[[-79  50 -32 -30  53  16 -87  31]
 [  0   5  -9  -8   1  -5  -1   2]
 [ 39 -37 -20   3 -36 -17  45  -6]
 [-59  49 -36 -33  45   8 -67  32]
 [ 62 -49 -34  -4 -52 -31  69  -4]
 [ -1   0   0  -1   0  -1  -1   0]
 [ 63 -54 -44 -48 -84 -80  62 -45]] Out: -80

[[-36 -10  10  28  13  -8  39  -7  15   0   4  -4 -18]
 [  9  -2 -14  18   2   1 -18   5  -4  11  -1 -12  -3]
 [ -3  -2  20 -44  -8  27  65 -16  35  32 -21  45   9]
 [-10  -8  19 -28   1  22  48 -12  28  24 -11  38   2]
 [-64   7 -12  11   9  29 -38  28 -51  32 -34 -15   5]
 [-66  11 -23   8  14  36 -35  34 -52  29 -30 -17   2]
 [-61  -5   2  91  25 -29  25   0   6 -30  22 -52 -37]
 [-43  -4   8  61  15 -17  31  -9  11 -13  15 -27 -31]
 [ 13  -5  30 -82 -13  43  71 -19  41  42 -29  75  19]
 [-87  16 -26  16   7  40 -53  25 -71  19 -20 -34  14]
 [-46  -5 -47  16  -1  -8 -23  26  -9  -6  -4  -6  31]] Out: -4

[[-52 -49 -48 -44  24 -51 -45  20 -47 -55  21 -49]
 [-10  -1  -2 -10 -92 -12   9 -94   5   7 -95  -5]
 [ 52  50  50  46 -35  51  51 -31  51  58 -32  51]
 [ 47  45  45  39 -33  46  41 -30  42  51 -31  44]
 [  4  10  10  -4 -91  -1   9 -89  11  18 -91   6]] Out: 18

[[  31   -8  -47  -31  -15   39    8   39  -55    8    8   16  -15    0]
 [  30   -7  -44  -30  -15   37    8   38  -51    7    8   15  -15    1]
 [ -49   -9   26    8   -7  -54  -21  -53   35  -31  -21  -29   -8  -16]
 [ -47   -9   27   12   -3  -54  -24  -54   35  -26  -24  -31   -3  -17]
 [ -46   -9   27   12   -3  -53  -23  -53   34  -25  -23  -31   -3  -16]
 [  32   -7  -53  -40  -24   44   15   46  -58    0   15   22  -25    4]
 [ -13  -34   36   73   71  -65 -100  -78   -2   81 -100  -88   84  -60]
 [ -50   -9   25    7   -9  -53  -20  -53   35  -33  -20  -28  -10  -15]] Out: -28

[[-43 -68 -63  52 -39  22 -10  22  32 -38   7]
 [ 40 -70 -63 -34  46   9 -74 -78 -37  50   4]
 [-65 -50 -40  50 -54  27  14  22  90 -60  -1]
 [-60 -79 -77  66 -61  -8 -23  42 -24 -45  63]
 [-64 -13 -17  66 -59  47  11  54 110 -68  -4]
 [-68 -27 -33  88 -62   6  19  50 -27 -78  64]
 [ 39 -56 -66 -44  37  45 -52 -61  59  43 -67]
 [ 22  35  43 -63  36 -15  -2 -27  14  43 -13]
 [-38   7  14  65 -56  -5  16  66 -27 -57  48]
 [ 23 -65 -74 -31  17  14 -68 -61 -59  36   4]] Out: -59
---
Q:
[[  0  18  24  33]
 [-30 -13 -15   2]
 [ -8  22  20  34]]
A: 18

Q: [  1 -38 -16  33 -48]
A: -38

Q: [ 54  63  17  11 236]
A: 63

Q:
[[200 215  40 135 210]
 [156 176 154 111 103]
 [152 170  95 144 163]]
A: 215

Q:
[[  54  914 -864 -533]
 [  20  475 -514 -422]
 [ 102  657 -708 -481]]
A: 914

Q: [1 3 7 2 4 4]
A: 3

Q: [ 37 -35  36   4  27 -43]
A: -35
---
885  614  484  735
468   92  461   78
Answer: 461

3904  4262  6490  1626
2440  5026  5261  8854
Answer: 3904

190  176  124  110  152  244   37 Answer: 124

72  89   1  12 Answer: 72

887  653   36  199  424 Answer: 424

 32   39    2  -25   11  -42  -14 Answer: -14

-539  -551   706  -209  -482
 -77   279  -762   842  -928
Answer: -551
---
[[ -71  -32  -58   31  -64]
 [  66   15 -100    1  -26]] yields -64

[[  77   65   27   77]
 [  19   12  -13   47]
 [  -1  -46  -79 -111]] yields 47

[[ 60 -36 -33  76 -12]
 [ 36   0   9 -98  35]
 [ 38 -19  52 110 -95]] yields 35

[[ 31  47  27  59  97  23]
 [  3  53   9  44 -18 -52]] yields 23

[[-12   7   3 -10   1   6]
 [ -2  -8  -4   2   0  -3]
 [-85 -13 -15  84   5  61]] yields -3

[[ -6  -5 -48   1 -27 -57 -43]
 [-40  47 -16 -28  -5  28  47]
 [-18  84 -17  32   8  52  33]] yields 47

[[ 37 -31   6 -29 -25  62]
 [ 32 -41 -40 -11  48   7]
 [-38   3  78 -75 -82 -27]] yields 7
---
Input:
[[ -20  -33  -18   -3]
 [  30    3  -25   47]
 [ -70  -51   72 -103]]
Output: -20

Input:
[[ 15 -44  79   6 -79 -27]
 [-21 -17 -31 -47  34  39]
 [-24  25 -59  14  42 -10]]
Output: 15

Input:
[[ 43 -74 -20 -28   1 -32  30]
 [ 31 -80  -4 -52  33 -19  19]
 [ -1 -96  21  22  36  19   5]]
Output: 43

Input:
[[-11  30  25  -9  51   4 -64]
 [  5 -10  43 -43 -40 -15 -22]
 [-94 -36  11 -78   1 -45  19]]
Output: -11

Input:
[[ -57   45   41  -56]
 [-107  -12  -35    8]
 [ -87  -28  -14   -7]]
Output: -57

Input:
[[ 51 -21  54  18 -36]
 [-87  14 -30  51 -41]
 [-25  48  17  98  28]]
Output: 51
---
-0.187   0.123   0.139   0.000  -0.115 Out: 0.139

 0.863   0.215  -1.540   0.306  -0.811  -1.445   0.196
 0.277   1.063   0.427   1.054   1.068   2.216   0.561
Out: -1.540

 16.095  -11.408   -8.811    5.155    3.987 Out: -8.811

  39.200  -187.254  -119.857   170.708  -139.831   189.788    31.743 Out: -119.857

-0.100   0.061   0.163   0.058 Out: 0.163

 0.06   0.10  -0.16  -0.08   0.03
 0.13   0.05  -0.17  -0.10   0.04
 0.09   0.08  -0.16  -0.08   0.03
Out: -0.16

-0.030  -0.068   0.161   0.144  -0.118   0.060 Out: 0.161
